Below are the code and all the weights of a small trained network. Each question names an input and a class and asks about switching units off, where a switched-off unit gives its printed mean instead of its output.

import numpy as np


def w(rows, s, z=0):
    codes = np.array(rows[::2]) - 128.0
    scale = np.full(codes.shape[1], s)
    scale[-1] = z or s
    return codes * scale


def f(y):
    return np.maximum(y, 0)


def log_softmax(a):
    a = a - a.max(-1, keepdims=True)
    return a - np.log(np.exp(a).sum(-1, keepdims=True))


def net(x, mask):
    res = np.array(x, float).reshape(1, 3) / 4 @ E
    y = f(res @ A[0][:, :-1].T + A[0][:, -1])
    res = res + np.where(mask, y, B[0][:, -1]) @ B[0][:, :-1]
    return log_softmax(res[-1] @ U[:, :-1].T + U[:, -1])


A, B = {}, {}
E = w([
[86,158,120,119,65,121,138,173,110,66,176],'x0',
[131,98,115,142,113,71,99,165,4,156,139],'x1',
[87,143,170,134,177,76,50,88,124,90,95],'x2',
],0.015)
A[0] = w([
[154,114,65,155,124,64,87,137,53,171,141,150],'N1',
[133,59,41,149,134,22,30,185,79,147,107,90],'N2',
[173,54,180,133,223,116,148,97,138,224,80,101],'N3',
[63,198,203,144,186,94,53,87,92,69,55,114],'N4',
[108,148,141,140,180,23,34,64,169,67,81,97],'N5',
[59,218,114,58,131,128,147,114,228,109,125,105],'N6',
[84,170,149,153,163,57,64,106,148,84,124,145],'N7',
[119,145,156,94,141,160,129,100,170,44,77,129],'N8',
[212,99,57,120,113,201,167,172,111,145,88,97],'N9',
[184,60,100,166,214,156,155,77,125,212,58,159],'N10',
[175,56,165,144,176,154,77,98,155,234,123,76],'N11',
[43,212,143,97,86,78,131,158,146,80,159,105],'N12',
[95,192,167,163,153,162,151,100,218,87,93,100],'N13',
[79,203,117,141,134,149,141,103,173,164,148,248],'N14',
[163,149,79,111,180,168,152,79,243,109,83,123],'N15',
[110,185,86,74,158,221,110,101,182,150,155,108],'N16',
[109,147,123,177,209,100,104,89,134,127,116,106],'N17',
[234,129,26,102,74,177,227,130,122,193,155,109],'N18',
[26,164,71,137,105,148,130,131,113,60,225,135],'N19',
[2,171,110,100,63,125,157,202,110,45,164,120],'N20',
[149,92,125,164,166,155,120,56,119,224,57,136],'N21',
[153,84,101,161,107,35,61,175,63,140,101,88],'N22',
],0.0087,0.016)
B[0] = w([
[106,47,25,159,71,134,128,155,56,187,125,207],'N1',
[93,100,85,118,56,133,163,141,98,144,95,196],'N2',
[143,175,123,131,19,84,85,93,161,54,114,200],'N3',
[148,148,204,215,213,49,217,181,175,182,79,215],'N4',
[110,175,180,199,134,102,173,144,150,171,90,208],'N5',
[72,104,18,109,62,118,140,158,106,116,108,197],'N6',
[157,145,176,164,186,99,133,122,135,200,96,199],'N7',
[76,86,61,104,115,138,155,173,53,138,104,189],'N8',
[66,169,191,195,146,108,147,107,174,186,49,175],'N9',
[157,157,149,158,96,71,54,99,122,106,167,232],'N10',
[128,194,146,95,72,99,115,69,105,64,77,176],'N11',
[146,188,159,127,56,97,92,59,123,70,132,179],'N12',
[30,107,73,96,66,138,143,160,141,156,76,201],'N13',
[202,3,148,172,158,87,64,197,53,196,254,248],'N14',
[76,100,80,136,62,136,110,141,99,127,133,229],'N15',
[75,128,79,127,78,107,148,157,134,191,81,185],'N16',
[134,168,131,179,143,66,139,105,145,154,135,167],'N17',
[117,202,199,213,211,56,219,184,214,179,81,217],'N18',
[139,170,144,164,113,65,78,93,151,76,164,195],'N19',
[139,195,155,139,51,100,47,100,161,110,143,210],'N20',
[126,138,115,187,73,129,30,112,168,91,125,205],'N21',
[35,106,96,125,102,146,125,162,81,134,50,190],'N22',
],0.0081,0.017)
U = w([
[89,67,66,114,90,133,159,172,83,159,95,87],'0',
[139,178,189,144,175,115,219,164,166,173,109,120],'1',
[150,182,139,122,95,115,59,106,141,56,134,99],'2',
[192,10,153,129,163,122,93,183,78,167,191,252],'3',
[163,101,132,84,172,142,154,142,112,108,145,108],'4',
[130,125,145,86,173,188,125,162,119,88,112,112],'5',
[163,124,146,74,168,145,165,99,166,118,148,114],'6',
],0.012,0.013)

Each question gives the input, the list of numbers given to net, and the class t.
The units are the neurons (one row each of A and B). Each row of codes is followed by its name. A weight is (code - 128) times the scale printed after its matrix; where a second scale follows, it is the last column's (A, B and U).
mask holds one flag per neuron, in row order. A switched-off neuron (its flag False) gives its mean, the last column of its row in B, instead of its output. The means were averaged over made-up inputs and are rounded, as every weight is.
A unit's drop is (log p(t) with every unit on - log p(t) with that unit switched off) / (log p(t) with every unit on - log p(t) with every unit switched off).
The circuit of an input: a set's keep is (log p(t) with only the set's units on - log p(t) with every unit switched off) / (log p(t) with every unit on - log p(t) with every unit switched off). Starting from the 12 units with the biggest drops (on a tie, the unit counted first), units are removed one at a time, each time the one whose removal leaves the highest keep (on an exact tie, the one counted first), for as long as the keep stays at least 0.8.
circuit, biggest first: the units of the circuit, biggest drop first
k most important neurons: the k neurons with the biggest drops, biggest first
drop when u is switched off: that unit's drop, to one decimal
input [-7,-5,5], class 2: 3 most important neurons => [N3 N10 N21]
input [-5,2,4], class 2: circuit, biggest first => [N3]
input [-6,-6,1], class 0: 2 most important neurons => [N13 N15]
input [3,0,3], class 3: 2 most important neurons => [N18 N3]
input [8,-8,3], class 0: 3 most important neurons => [N6 N8 N13]
input [-4,-2,3], class 2: 2 most important neurons => [N18 N3]
input [-6,-6,3], class 0: 4 most important neurons => [N13 N8 N15 N20]
input [-3,-1,-2], class 3: 2 most important neurons => [N20 N12]
input [6,5,-3], class 2: 2 most important neurons => [N20 N19]
input [-6,-6,-3], class 0: 2 most important neurons => [N15 N16]
input [-1,2,-3], class 3: 2 most important neurons => [N4 N5]
input [-6,1,3], class 2: drop when N19 is switched off => 0.0
input [3,-2,-5], class 1: drop when N18 is switched off => 0.3
input [5,3,6], class 1: circuit, biggest first => [N4]
input [3,6,7], class 1: drop when N13 is switched off => 0.1
input [6,-3,-8], class 1: drop when N18 is switched off => 0.9
